Below is a small trained network, with its code and all its weights. Each question gives an input and a target symbol and asks what happens when units are switched off, that is, made to give their printed mean instead of their output.

import numpy as np


def w(rows, s, z=0):
    codes = np.array(rows[::2]) - 128.0
    scale = np.full(codes.shape[1], s)
    scale[-1] = z or s
    return codes * scale


def f(y):
    return np.maximum(y, 0)


def softmax(a):
    e = np.exp(a - a.max(-1, keepdims=True))
    return e / e.sum(-1, keepdims=True)


def log_softmax(a):
    a = a - a.max(-1, keepdims=True)
    return a - np.log(np.exp(a).sum(-1, keepdims=True))


def net(x, mask):
    ids = ['ΔΘΛαβγεζημξτφψω'.index(c) for c in x.split()]
    T = len(ids)
    res = E[ids] + P[:T]
    u = 0
    for l in range(2):
        q, k, v = (res @ M[l].T for M in (Q, K, V))
        z = softmax(np.where(np.tri(T) > 0, q @ k.T / 3**0.5, -1e9)) @ v
        res = res + np.where(mask[u], z, O[l][:, -1]) @ O[l][:, :-1]
        u += 1
        y = f(res @ A[l][:, :-1].T + A[l][:, -1])
        res = res + np.where(mask[u : u + 12], y, B[l][:, -1]) @ B[l][:, :-1]
        u += 12
    return log_softmax(res[-1] @ U[:, :-1].T + U[:, -1])


Q, K, V, O, A, B = {}, {}, {}, {}, {}, {}
E = w([
[91,136,151],'Δ',
[87,161,175],'Θ',
[98,156,177],'Λ',
[119,161,165],'α',
[139,94,114],'β',
[94,113,147],'γ',
[147,95,109],'ε',
[145,94,111],'ζ',
[121,120,59],'η',
[147,86,90],'μ',
[113,195,149],'ξ',
[148,162,185],'τ',
[158,147,216],'φ',
[164,93,147],'ψ',
[4,148,91],'ω',
],0.028)
P = w([
[88,73,254],'0',
[114,63,206],'1',
[138,78,171],'2',
[170,101,138],'3',
[184,115,111],'4',
[193,132,98],'5',
],0.0073)
Q[0] = w([
[36,56,119],'L0H0',
[8,179,1],'L0H0',
[72,91,50],'L0H0',
],0.0083)
K[0] = w([
[128,63,117],'L0H0',
[3,114,137],'L0H0',
[81,102,124],'L0H0',
],0.015)
V[0] = w([
[218,84,78],'L0H0',
[14,121,148],'L0H0',
[152,2,166],'L0H0',
],0.0074)
O[0] = w([
[145,153,138,3],'L0H0',
[103,127,30,178],'L0H0',
[181,161,2,210],'L0H0',
],0.0092,0.0042)
A[0] = w([
[180,132,137,147],'L0N0',
[144,80,87,140],'L0N1',
[151,193,71,148],'L0N2',
[106,158,73,158],'L0N3',
[175,142,132,92],'L0N4',
[133,128,156,151],'L0N5',
[74,203,102,96],'L0N6',
[194,81,124,116],'L0N7',
[49,190,117,44],'L0N8',
[198,110,251,157],'L0N9',
[118,110,70,172],'L0N10',
[75,156,137,2],'L0N11',
],0.014,0.0095)
B[0] = w([
[123,124,105,172],'L0N0',
[160,143,172,168],'L0N1',
[67,116,174,153],'L0N2',
[95,135,121,158],'L0N3',
[80,125,150,146],'L0N4',
[110,140,120,167],'L0N5',
[177,69,101,157],'L0N6',
[140,96,76,171],'L0N7',
[199,139,136,155],'L0N8',
[111,141,85,250],'L0N9',
[151,170,156,170],'L0N10',
[248,122,131,133],'L0N11',
],0.013,0.012)
Q[1] = w([
[208,154,184],'L1H0',
[57,102,156],'L1H0',
[10,186,72],'L1H0',
],0.011)
K[1] = w([
[36,46,254],'L1H0',
[100,254,159],'L1H0',
[102,173,4],'L1H0',
],0.0077)
V[1] = w([
[123,83,232],'L1H0',
[6,153,116],'L1H0',
[149,200,157],'L1H0',
],0.015)
O[1] = w([
[109,119,208,1],'L1H0',
[174,186,159,144],'L1H0',
[66,248,106,141],'L1H0',
],0.019,0.0063)
A[1] = w([
[93,90,184,108],'L1N0',
[168,149,129,254],'L1N1',
[190,80,124,24],'L1N2',
[156,101,129,228],'L1N3',
[158,132,123,235],'L1N4',
[33,129,187,228],'L1N5',
[214,96,104,27],'L1N6',
[107,156,186,22],'L1N7',
[168,94,122,144],'L1N8',
[212,82,149,76],'L1N9',
[7,144,104,196],'L1N10',
[188,124,192,141],'L1N11',
],0.016,0.0093)
B[1] = w([
[191,113,204,150],'L1N0',
[83,61,118,248],'L1N1',
[17,225,66,185],'L1N2',
[169,39,215,202],'L1N3',
[86,46,95,223],'L1N4',
[132,48,253,191],'L1N5',
[132,140,248,203],'L1N6',
[38,254,130,150],'L1N7',
[186,177,105,191],'L1N8',
[193,159,87,175],'L1N9',
[206,211,194,215],'L1N10',
[79,119,44,171],'L1N11',
],0.011,0.014)
U = w([
[132,47,100,72],'Δ',
[162,93,150,8],'Θ',
[86,97,150,193],'Λ',
[58,144,140,93],'α',
[157,137,144,148],'β',
[83,103,120,158],'γ',
[162,138,142,92],'ε',
[165,138,141,109],'ζ',
[105,171,150,170],'η',
[166,146,141,100],'μ',
[138,182,168,44],'ξ',
[101,205,93,205],'τ',
[103,100,14,57],'φ',
[250,63,67,196],'ψ',
[241,163,130,2],'ω',
],0.013,0.0092)

Each question gives the input, a string of symbols that net reads in full, and the target symbol t.
The units are the heads (3 rows each of Q, K, V and O) and the neurons (one row each of A and B). Each row of codes is followed by its name. A weight is (code - 128) times the scale printed after its matrix; where a second scale follows, it is the last column's (O, A, B and U).
mask holds one flag per unit, layer by layer, with each layer's heads first. A switched-off unit (its flag False) gives its mean, the last column of its rows in O or B, instead of its output. The means were averaged over made-up inputs and are rounded, as every weight is.
A unit's drop is (log p(t) with every unit on - log p(t) with that unit switched off) / (log p(t) with every unit on - log p(t) with every unit switched off).
The circuit of an input: a set's keep is (log p(t) with only the set's units on - log p(t) with every unit switched off) / (log p(t) with every unit on - log p(t) with every unit switched off). Starting from the 12 units with the biggest drops (on a tie, the unit counted first), units are removed one at a time, each time the one whose removal leaves the highest keep (on an exact tie, the one counted first), for as long as the keep stays at least 0.8.
units of the circuit, in order: the units of the circuit, biggest drop first
top k neurons: the k neurons with the biggest drops, biggest first
k most important neurons of layer l: the k neurons of layer l with the biggest drops, biggest first
input Λ ζ ξ η η, target ξ: top 4 neurons	(L0N1 L0N10 L0N9 L0N2)
input τ τ ε ψ α, target ψ: units of the circuit, in order	(L1N2 L1N6)
input β ψ β Λ ξ, target ψ: 2 most important neurons of layer 0	(L0N6 L0N7)
input Δ Δ Δ, target Δ: top 4 neurons	(L0N7 L0N10 L1N10 L1N2)
input ξ τ η ψ Λ, target ψ: top 3 neurons	(L0N7 L0N9 L1N2)
input τ ω ψ α, target ω: top 3 neurons	(L1N10 L0N8 L0N11)
input Λ Λ Λ, target Λ: 2 most important neurons of layer 1	(L1N5 L1N10)
input Θ α η, target η: top 4 neurons	(L0N10 L0N1 L0N9 L0N7)
input ω Λ τ, target ω: 4 most important neurons of layer 0	(L0N9 L0N8 L0N11 L0N10)
input α ω Λ, target ω: top 4 neurons	(L1N10 L0N8 L0N11 L0N10)
input φ τ ψ Λ, target ψ: top 2 neurons	(L1N2 L0N10)
input φ η τ Λ, target τ: top 3 neurons	(L0N7 L1N3 L0N6)
input τ Λ α, target τ: top neuron	(L0N7)
input Λ τ τ β η, target τ: 3 most important neurons of layer 0	(L0N2 L0N3 L0N7)
input Θ τ Δ, target τ: 4 most important neurons of layer 0	(L0N9 L0N7 L0N1 L0N6)
input τ φ ξ τ, target φ: top neuron	(L0N9)
input Λ Λ α α ξ, target Λ: top 3 neurons	(L0N6 L0N9 L0N7)
input Θ ξ Λ, target ξ: 3 most important neurons of layer 0	(L0N8 L0N7 L0N9)
input μ Θ Λ ω Λ τ, target ω: 4 most important neurons of layer 0	(L0N9 L0N8 L0N11 L0N3)
input φ ψ γ α, target ψ: 4 most important neurons of layer 1	(L1N2 L1N7 L1N6 L1N11)
input Λ Λ Λ φ ψ φ, target ψ: 3 most important neurons of layer 0	(L0N7 L0N9 L0N1)
